Below are the code and all the weights of a small trained network. Each question names an input and a target symbol and asks about switching units off, where a switched-off unit gives its printed mean instead of its output.

import numpy as np


def w(rows, s, z=0):
    codes = np.array(rows[::2]) - 128.0
    scale = np.full(codes.shape[1], s)
    scale[-1] = z or s
    return codes * scale


def norm(h):
    return h / np.sqrt((h * h).mean(-1, keepdims=True) + 1e-5)


def f(y):
    return y / 2 * (1 + np.tanh(0.7978845608 * (y + 0.044715 * y**3)))


def softmax(a):
    e = np.exp(a - a.max(-1, keepdims=True))
    return e / e.sum(-1, keepdims=True)


def log_softmax(a):
    a = a - a.max(-1, keepdims=True)
    return a - np.log(np.exp(a).sum(-1, keepdims=True))


def net(x, mask):
    ids = ['αγηλμπψω'.index(c) for c in x.split()]
    T = len(ids)
    res = E[ids] + P[:T]
    u = 0
    for l in range(2):
        q, k, v = (norm(res) @ M[l].T for M in (Q, K, V))
        z = softmax(np.where(np.tri(T) > 0, q @ k.T / 4**0.5, -1e9)) @ v
        res = res + np.where(mask[u], z, O[l][:, -1]) @ O[l][:, :-1]
        u += 1
        y = f(norm(res) @ A[l][:, :-1].T + A[l][:, -1])
        res = res + np.where(mask[u : u + 8], y, B[l][:, -1]) @ B[l][:, :-1]
        u += 8
    return log_softmax(norm(res)[-1] @ U[:, :-1].T + U[:, -1])


Q, K, V, O, A, B = {}, {}, {}, {}, {}, {}
E = w([
[162,175,200,184,98,33,71],'α',
[220,205,168,185,75,5,90],'γ',
[179,87,149,90,248,152,111],'η',
[35,46,174,164,159,115,40],'λ',
[158,9,115,160,187,47,81],'μ',
[190,128,136,21,46,149,105],'π',
[171,187,42,71,176,146,85],'ψ',
[31,152,33,74,92,39,187],'ω',
],0.011)
P = w([
[72,156,161,150,204,110,203],'0',
[68,126,135,92,236,102,169],'1',
[89,145,110,82,208,87,145],'2',
[116,164,105,103,148,75,140],'3',
[112,128,127,110,126,76,106],'4',
[121,125,126,108,111,95,84],'5',
[125,114,143,127,84,102,55],'6',
[147,106,136,136,52,125,23],'7',
[161,111,134,147,26,141,8],'8',
[160,94,133,155,15,186,2],'9',
],0.0087)
Q[0] = w([
[176,117,198,107,95,185,131],'L0H1',
[133,158,149,152,176,9,38],'L0H1',
[149,139,157,197,142,166,166],'L0H1',
[91,154,104,120,137,199,217],'L0H1',
],0.011)
K[0] = w([
[148,105,128,254,146,132,95],'L0H1',
[119,70,95,63,37,155,96],'L0H1',
[53,45,174,184,144,85,167],'L0H1',
[121,176,227,104,218,97,228],'L0H1',
],0.0082)
V[0] = w([
[63,210,227,78,88,200,142],'L0H1',
[145,120,123,75,97,114,172],'L0H1',
[114,82,69,192,112,138,145],'L0H1',
[63,144,2,145,128,188,131],'L0H1',
],0.0083)
O[0] = w([
[148,175,151,76,24,166,198,34],'L0H1',
[242,2,134,10,202,119,111,140],'L0H1',
[136,165,152,152,213,136,129,2],'L0H1',
[141,227,238,109,124,46,97,130],'L0H1',
],0.0084,0.0043)
A[0] = w([
[102,36,116,96,56,70,111,140],'L0N1',
[91,145,120,120,161,79,251,92],'L0N2',
[161,71,79,209,115,99,79,89],'L0N3',
[193,157,242,92,66,120,203,189],'L0N4',
[181,188,140,206,69,146,141,155],'L0N5',
[84,108,124,230,135,123,89,2],'L0N6',
[161,254,71,161,214,107,53,114],'L0N7',
[23,191,113,82,70,109,168,146],'L0N8',
],0.0076,0.0027)
B[0] = w([
[162,208,131,127,94,167,107,199],'L0N1',
[143,75,68,6,160,83,124,130],'L0N2',
[118,166,96,165,153,111,170,204],'L0N3',
[75,92,92,138,171,156,137,142],'L0N4',
[81,108,93,142,133,143,111,142],'L0N5',
[129,76,129,166,102,109,136,161],'L0N6',
[112,76,192,143,123,152,117,254],'L0N7',
[137,93,123,113,127,112,63,142],'L0N8',
],0.012,0.0075)
Q[1] = w([
[117,103,50,125,81,170,193],'L1H1',
[135,75,83,153,160,156,100],'L1H1',
[167,38,134,174,104,136,6],'L1H1',
[165,120,130,56,118,175,124],'L1H1',
],0.011)
K[1] = w([
[97,150,126,193,169,171,168],'L1H1',
[148,91,151,142,123,101,59],'L1H1',
[176,166,108,131,3,204,48],'L1H1',
[59,132,132,112,56,95,207],'L1H1',
],0.011)
V[1] = w([
[134,90,129,87,85,246,56],'L1H1',
[105,177,102,78,163,68,96],'L1H1',
[188,131,38,77,115,109,133],'L1H1',
[162,84,152,141,185,148,149],'L1H1',
],0.013)
O[1] = w([
[223,133,137,114,120,80,129,253],'L1H1',
[46,134,44,107,145,101,31,200],'L1H1',
[150,100,76,178,65,89,105,108],'L1H1',
[232,132,137,197,155,254,101,98],'L1H1',
],0.01,0.0052)
A[1] = w([
[111,146,194,157,177,154,68,55],'L1N1',
[159,100,55,97,142,109,73,147],'L1N2',
[123,104,47,156,97,99,188,156],'L1N3',
[164,168,178,92,168,65,80,207],'L1N4',
[75,219,104,84,84,135,253,134],'L1N5',
[193,172,232,104,111,128,51,253],'L1N6',
[157,61,77,80,40,89,97,98],'L1N7',
[37,66,119,62,157,168,175,189],'L1N8',
],0.011,0.003)
B[1] = w([
[162,91,177,94,90,160,170,206],'L1N1',
[122,168,97,189,89,53,87,177],'L1N2',
[184,151,160,46,184,153,138,170],'L1N3',
[199,163,136,69,137,60,113,229],'L1N4',
[113,188,169,116,180,73,156,132],'L1N5',
[162,185,124,107,167,132,125,246],'L1N6',
[128,96,170,251,124,41,153,208],'L1N7',
[148,172,147,138,44,167,116,152],'L1N8',
],0.012)
U = w([
[79,109,192,117,150,77,240,32],'α',
[102,181,78,136,173,147,178,144],'γ',
[169,137,63,141,99,225,85,175],'η',
[82,107,197,130,53,161,144,199],'λ',
[98,11,172,152,188,168,125,254],'μ',
[202,16,102,87,74,143,188,65],'π',
[178,160,192,78,193,141,96,85],'ψ',
[58,120,92,81,124,83,61,150],'ω',
],0.012,0.0039)

Each question gives the input, a string of symbols that net reads in full, and the target symbol t.
The units are the heads (4 rows each of Q, K, V and O) and the neurons (one row each of A and B). Each row of codes is followed by its name. A weight is (code - 128) times the scale printed after its matrix; where a second scale follows, it is the last column's (O, A, B and U).
mask holds one flag per unit, layer by layer, with each layer's heads first. A switched-off unit (its flag False) gives its mean, the last column of its rows in O or B, instead of its output. The means were averaged over made-up inputs and are rounded, as every weight is.
A unit's drop is (log p(t) with every unit on - log p(t) with that unit switched off) / (log p(t) with every unit on - log p(t) with every unit switched off).
The circuit of an input: a set's keep is (log p(t) with only the set's units on - log p(t) with every unit switched off) / (log p(t) with every unit on - log p(t) with every unit switched off). Starting from the 12 units with the biggest drops (on a tie, the unit counted first), units are removed one at a time, each time the one whose removal leaves the highest keep (on an exact tie, the one counted first), for as long as the keep stays at least 0.8.
units of the circuit, in order: the units of the circuit, biggest drop first
most important unit: the unit with the biggest drop
k most important neurons: the k neurons with the biggest drops, biggest first
k most important neurons of layer l: the k neurons of layer l with the biggest drops, biggest first
input μ ψ μ ψ γ λ η, target λ: units of the circuit, in order -> L1H1, L1N8
input μ γ γ, target μ: units of the circuit, in order -> L1H1, L0H1, L1N6
input ψ λ π ψ ψ ω ψ π, target ω: most important unit -> L0N7
input ψ ψ α η γ γ, target η: units of the circuit, in order -> L0H1, L0N3, L1N7, L1H1
input α ψ η γ ψ μ ψ λ α γ, target λ: 4 most important neurons -> L0N7, L0N5, L0N1, L1N4
input ψ ψ γ η α ψ α λ γ, target λ: 3 most important neurons of layer 0 -> L0N7, L0N5, L0N1
input ψ ψ ω λ μ, target ω: units of the circuit, in order -> L0N8, L1H1, L0H1
input γ ψ ψ α γ ψ λ α η α, target η: 3 most important neurons -> L1N7, L0N7, L0N5
input μ π π, target π: 2 most important neurons -> L0N3, L1N7
input α ψ π, target α: units of the circuit, in order -> L0H1, L0N7, L1H1, L0N4
input ψ ω α λ, target ω: units of the circuit, in order -> L1H1, L0N8, L0H1
input η α γ, target η: 3 most important neurons -> L0N3, L1N7, L0N7
input α ψ ω ψ ψ α ω λ α α, target λ: 2 most important neurons of layer 0 -> L0N6, L0N2
input ψ π η, target ω: 3 most important neurons -> L0N7, L1N2, L1N1
input ψ η ψ ψ ω α, target ω: units of the circuit, in order -> L1H1
input ψ μ π, target ω: 4 most important neurons -> L0N3, L0N8, L0N7, L0N4
input η μ λ η, target μ: 2 most important neurons of layer 1 -> L1N4, L1N6
input ψ λ γ γ γ π, target λ: units of the circuit, in order -> L0H1, L1H1, L0N7, L1N8
input ω λ ψ ψ π η, target ω: units of the circuit, in order -> L0N7, L1H1
input ψ α ψ α ω ω ω η γ α, target η: 2 most important neurons -> L0N3, L0N7
input η ψ μ μ γ, target μ: most important unit -> L0N1
input α ω π, target α: units of the circuit, in order -> L0H1, L0N7, L1H1, L1N5
